Below are the code and all the weights of a small trained network. Each question names an input and a target symbol and asks about switching units off, where a switched-off unit gives its printed mean instead of its output.

import numpy as np


def w(rows, s, z=0):
    codes = np.array(rows[::2]) - 128.0
    scale = np.full(codes.shape[1], s)
    scale[-1] = z or s
    return codes * scale


def f(y):
    return y / 2 * (1 + np.tanh(0.7978845608 * (y + 0.044715 * y**3)))


def softmax(a):
    e = np.exp(a - a.max(-1, keepdims=True))
    return e / e.sum(-1, keepdims=True)


def log_softmax(a):
    a = a - a.max(-1, keepdims=True)
    return a - np.log(np.exp(a).sum(-1, keepdims=True))


def net(x, mask):
    ids = ['βδζηθω'.index(c) for c in x.split()]
    T = len(ids)
    res = E[ids] + P[:T]
    u = 0
    for l in range(2):
        q, k, v = (res @ M[l].T for M in (Q, K, V))
        z = softmax(np.where(np.tri(T) > 0, q @ k.T / 3**0.5, -1e9)) @ v
        res = res + np.where(mask[u], z, O[l][:, -1]) @ O[l][:, :-1]
        u += 1
        y = f(res @ A[l][:, :-1].T + A[l][:, -1])
        res = res + np.where(mask[u : u + 12], y, B[l][:, -1]) @ B[l][:, :-1]
        u += 12
    return log_softmax(res[-1] @ U[:, :-1].T + U[:, -1])


Q, K, V, O, A, B = {}, {}, {}, {}, {}, {}
E = w([
[80,28,127,141,166,134,124,143,104],'β',
[157,100,154,144,161,76,185,183,124],'δ',
[82,176,143,81,146,125,133,143,156],'ζ',
[125,138,125,196,102,175,74,182,143],'η',
[93,139,131,94,93,104,142,132,98],'θ',
[160,105,164,171,126,1,171,163,98],'ω',
],0.017)
P = w([
[234,148,149,113,141,212,173,40,149],'0',
[146,101,241,165,221,221,201,150,163],'1',
[177,130,175,62,136,140,68,97,118],'2',
[185,210,183,211,126,135,100,86,101],'3',
[86,81,175,145,220,185,190,178,139],'4',
[196,96,160,82,99,97,86,158,96],'5',
[95,198,66,165,106,115,217,88,103],'6',
[82,116,74,108,190,187,172,195,185],'7',
[136,95,139,71,60,72,40,171,109],'8',
[46,204,89,170,98,72,161,133,81],'9',
[73,91,34,84,160,135,139,189,217],'10',
[143,86,119,75,28,33,2,226,127],'11',
[78,210,102,177,112,94,151,156,113],'12',
],0.0079)
Q[0] = w([
[1,143,97,161,191,142,175,192,184],'0.h0',
[183,106,79,125,61,131,111,57,126],'0.h0',
[102,102,130,161,222,146,191,161,147],'0.h0',
],0.008)
K[0] = w([
[108,162,80,107,26,75,106,254,91],'0.h0',
[190,161,181,163,163,212,190,54,209],'0.h0',
[94,132,95,135,67,59,159,147,108],'0.h0',
],0.0073)
V[0] = w([
[164,136,129,103,95,161,186,69,145],'0.h0',
[171,124,148,154,250,150,158,155,254],'0.h0',
[77,81,123,99,64,221,89,67,115],'0.h0',
],0.0059)
O[0] = w([
[233,141,199,112,110,142,163,136,63,77],'0.h0',
[197,157,15,105,254,124,44,136,136,202],'0.h0',
[176,140,163,137,89,184,125,141,154,3],'0.h0',
],0.0079,0.0025)
A[0] = w([
[92,157,140,70,128,133,122,121,144,175],'0.n0',
[117,71,123,47,170,140,110,147,105,124],'0.n1',
[110,194,174,150,98,68,118,162,125,206],'0.n2',
[104,177,35,133,197,117,123,104,108,254],'0.n3',
[134,137,62,167,178,139,137,67,127,236],'0.n4',
[210,102,131,152,137,218,3,114,129,214],'0.n5',
[141,136,166,118,115,114,175,174,131,161],'0.n6',
[83,77,98,204,112,101,139,103,89,204],'0.n7',
[137,123,206,198,183,134,106,95,144,167],'0.n8',
[214,168,104,120,139,124,100,90,105,207],'0.n9',
[103,90,95,67,155,129,103,214,192,138],'0.n10',
[83,91,99,184,188,163,149,135,181,149],'0.n11',
],0.0072,0.0038)
B[0] = w([
[121,157,105,13,147,132,139,183,117,192],'0.n0',
[172,105,140,77,177,119,101,125,94,188],'0.n1',
[128,125,55,119,19,62,139,178,124,207],'0.n2',
[93,169,151,170,136,57,173,254,99,254],'0.n3',
[57,157,124,180,145,131,156,184,16,173],'0.n4',
[43,150,164,171,118,165,147,215,66,163],'0.n5',
[168,57,152,82,126,126,129,175,106,159],'0.n6',
[86,146,94,82,101,117,145,204,88,190],'0.n7',
[105,143,83,149,147,203,215,98,76,148],'0.n8',
[72,205,149,144,89,58,198,113,39,153],'0.n9',
[176,100,136,116,192,198,38,192,185,238],'0.n10',
[103,194,64,139,186,176,128,111,83,194],'0.n11',
],0.0054,0.006)
Q[1] = w([
[70,96,92,212,120,190,227,52,188],'1.h0',
[236,75,151,117,185,163,85,3,228],'1.h0',
[214,96,214,114,95,125,58,43,135],'1.h0',
],0.0056)
K[1] = w([
[221,170,254,83,176,23,179,175,172],'1.h0',
[98,254,207,192,196,120,232,57,36],'1.h0',
[121,150,240,93,234,250,205,3,62],'1.h0',
],0.0046)
V[1] = w([
[95,187,75,128,53,133,126,127,182],'1.h0',
[187,144,142,255,120,131,144,162,95],'1.h0',
[182,186,105,116,100,41,134,99,134],'1.h0',
],0.0076)
O[1] = w([
[81,189,129,223,159,101,195,115,112,3],'1.h0',
[8,46,93,185,100,60,108,131,160,95],'1.h0',
[105,137,255,146,158,101,135,100,108,26],'1.h0',
],0.0087,0.0046)
A[1] = w([
[204,121,98,112,84,154,103,157,103,249],'1.n0',
[106,172,141,189,133,198,107,125,170,165],'1.n1',
[125,105,98,133,105,125,90,111,166,235],'1.n2',
[197,185,189,91,69,138,149,144,21,144],'1.n3',
[209,136,156,96,237,172,99,141,173,76],'1.n4',
[117,95,38,168,50,65,145,77,146,159],'1.n5',
[118,139,168,115,97,170,101,191,135,195],'1.n6',
[166,37,106,135,115,119,2,133,186,131],'1.n7',
[75,180,98,192,110,179,49,180,142,181],'1.n8',
[18,150,195,168,15,76,170,26,120,241],'1.n9',
[124,111,69,169,180,162,127,125,244,3],'1.n10',
[157,106,170,44,220,115,132,166,157,139],'1.n11',
],0.006,0.0024)
B[1] = w([
[179,89,126,88,139,163,149,152,89,214],'1.n0',
[137,66,149,74,191,98,172,126,165,129],'1.n1',
[60,123,181,102,88,131,159,171,83,153],'1.n2',
[172,153,44,146,163,121,119,68,134,191],'1.n3',
[111,177,72,234,113,213,67,137,179,192],'1.n4',
[83,160,137,200,30,182,127,162,94,147],'1.n5',
[128,76,160,110,94,116,125,145,132,200],'1.n6',
[118,187,126,67,182,95,193,83,104,210],'1.n7',
[148,106,186,129,175,91,179,102,136,201],'1.n8',
[201,50,53,165,206,150,123,26,253,152],'1.n9',
[144,174,97,172,197,84,174,104,176,143],'1.n10',
[112,122,70,144,109,167,58,154,123,254],'1.n11',
],0.0069,0.0079)
U = w([
[158,72,176,66,64,187,182,181,103,251],'β',
[59,137,211,149,107,51,105,197,95,95],'δ',
[136,233,129,147,189,132,201,94,33,111],'ζ',
[112,162,63,255,95,182,74,151,155,47],'η',
[178,109,106,158,164,107,153,79,151,199],'θ',
[157,91,150,167,205,76,154,129,188,50],'ω',
],0.005,0.0015)

Each question gives the input, a string of symbols that net reads in full, and the target symbol t.
The units are the heads (3 rows each of Q, K, V and O) and the neurons (one row each of A and B). Each row of codes is followed by its name. A weight is (code - 128) times the scale printed after its matrix; where a second scale follows, it is the last column's (O, A, B and U).
mask holds one flag per unit, layer by layer, with each layer's heads first. A switched-off unit (its flag False) gives its mean, the last column of its rows in O or B, instead of its output. The means were averaged over made-up inputs and are rounded, as every weight is.
A unit's drop is (log p(t) with every unit on - log p(t) with that unit switched off) / (log p(t) with every unit on - log p(t) with every unit switched off).
The circuit of an input: a set's keep is (log p(t) with only the set's units on - log p(t) with every unit switched off) / (log p(t) with every unit on - log p(t) with every unit switched off). Starting from the 12 units with the biggest drops (on a tie, the unit counted first), units are removed one at a time, each time the one whose removal leaves the highest keep (on an exact tie, the one counted first), for as long as the keep stays at least 0.8.
units of the circuit, in order: the units of the circuit, biggest drop first
most important unit: the unit with the biggest drop
k most important neurons: the k neurons with the biggest drops, biggest first
k most important neurons of layer l: the k neurons of layer l with the biggest drops, biggest first
input ζ β ζ ζ δ δ ζ θ η θ, target η: units of the circuit, in order -> (1.h0 1.n5 0.n5)
input ζ β β ζ ω ω ζ θ, target δ: units of the circuit, in order -> (1.h0 0.n2 0.h0)
input ζ ζ ζ ω, target ζ: units of the circuit, in order -> (1.h0 0.n8)
input ζ η δ, target δ: 2 most important neurons of layer 1 -> (1.n5 1.n2)
input ω δ ζ ζ ζ ζ ζ ζ ζ ω, target ζ: units of the circuit, in order -> (1.h0)
input β ω ζ θ ζ ζ ω δ, target δ: units of the circuit, in order -> (1.h0 0.n2 0.h0 0.n7)
input ζ ζ ω ζ η ζ β ζ β θ ζ ζ θ, target ζ: units of the circuit, in order -> (1.h0 0.n2)
input δ ζ δ θ ζ ζ δ δ ω θ, target ω: units of the circuit, in order -> (1.n9 1.h0 0.n2)
input ζ β ζ δ, target ζ: units of the circuit, in order -> (0.n8 0.n10 1.h0 1.n3)
input ζ δ θ δ ζ β δ θ ω β, target ω: units of the circuit, in order -> (1.n9 1.h0 0.h0 0.n2)
input ζ β ζ β θ ζ β η ζ η, target ζ: 2 most important neurons -> (0.n10 0.n11)
input ζ ζ ζ β, target ζ: units of the circuit, in order -> (1.h0 0.n8 0.n10 0.n4)
input β β ζ ζ ζ ζ ζ β β ζ ζ ω β, target ω: units of the circuit, in order -> (1.n9 1.h0 0.h0)
input β δ ζ ζ δ, target η: 2 most important neurons -> (1.n4 1.n11)
input ζ ζ β ω ζ, target δ: most important unit -> 0.n2
input δ ζ ζ ω β β ζ ζ η δ ζ, target ω: 2 most important neurons -> (0.n10 1.n10)
input ω β β β ζ ζ ζ ζ θ ω, target θ: 3 most important neurons -> (1.n9 1.n3 0.n10)
input θ δ θ ζ, target θ: 3 most important neurons -> (1.n9 0.n10 1.n3)
input ω β ω ζ ζ ζ β θ β ω ζ θ ζ, target θ: 4 most important neurons -> (1.n9 0.n2 1.n3 0.n10)
input ζ β β ζ ζ ω ω, target ω: most important unit -> 1.n9
input β δ ω δ θ δ β ζ, target η: 2 most important neurons -> (0.n10 1.n4)
input β β θ ω ζ β ζ ζ ζ δ, target ζ: 2 most important neurons of layer 0 -> (0.n2 0.n10)
input ζ δ ζ ζ ζ β θ ζ ω θ, target θ: 2 most important neurons -> (1.n9 0.n2)
input δ β ζ ζ ζ η, target δ: 2 most important neurons -> (0.n5 1.n8)
input δ ζ δ δ β ζ ζ ζ ζ ζ η, target ω: 4 most important neurons -> (1.n8 1.n1 0.n10 1.n10)
input β θ θ η ζ ζ θ ζ δ ζ β ω, target β: 2 most important neurons -> (1.n0 0.n2)
input η ζ ζ ζ β ζ δ ζ ζ β ζ β δ, target β: 2 most important neurons of layer 1 -> (1.n0 1.n4)
input ζ ζ ω θ β ω ζ θ ζ β ζ, target η: 3 most important neurons of layer 0 -> (0.n10 0.n9 0.n0)
input ζ ζ β η, target β: 2 most important neurons -> (0.n5 1.n0)
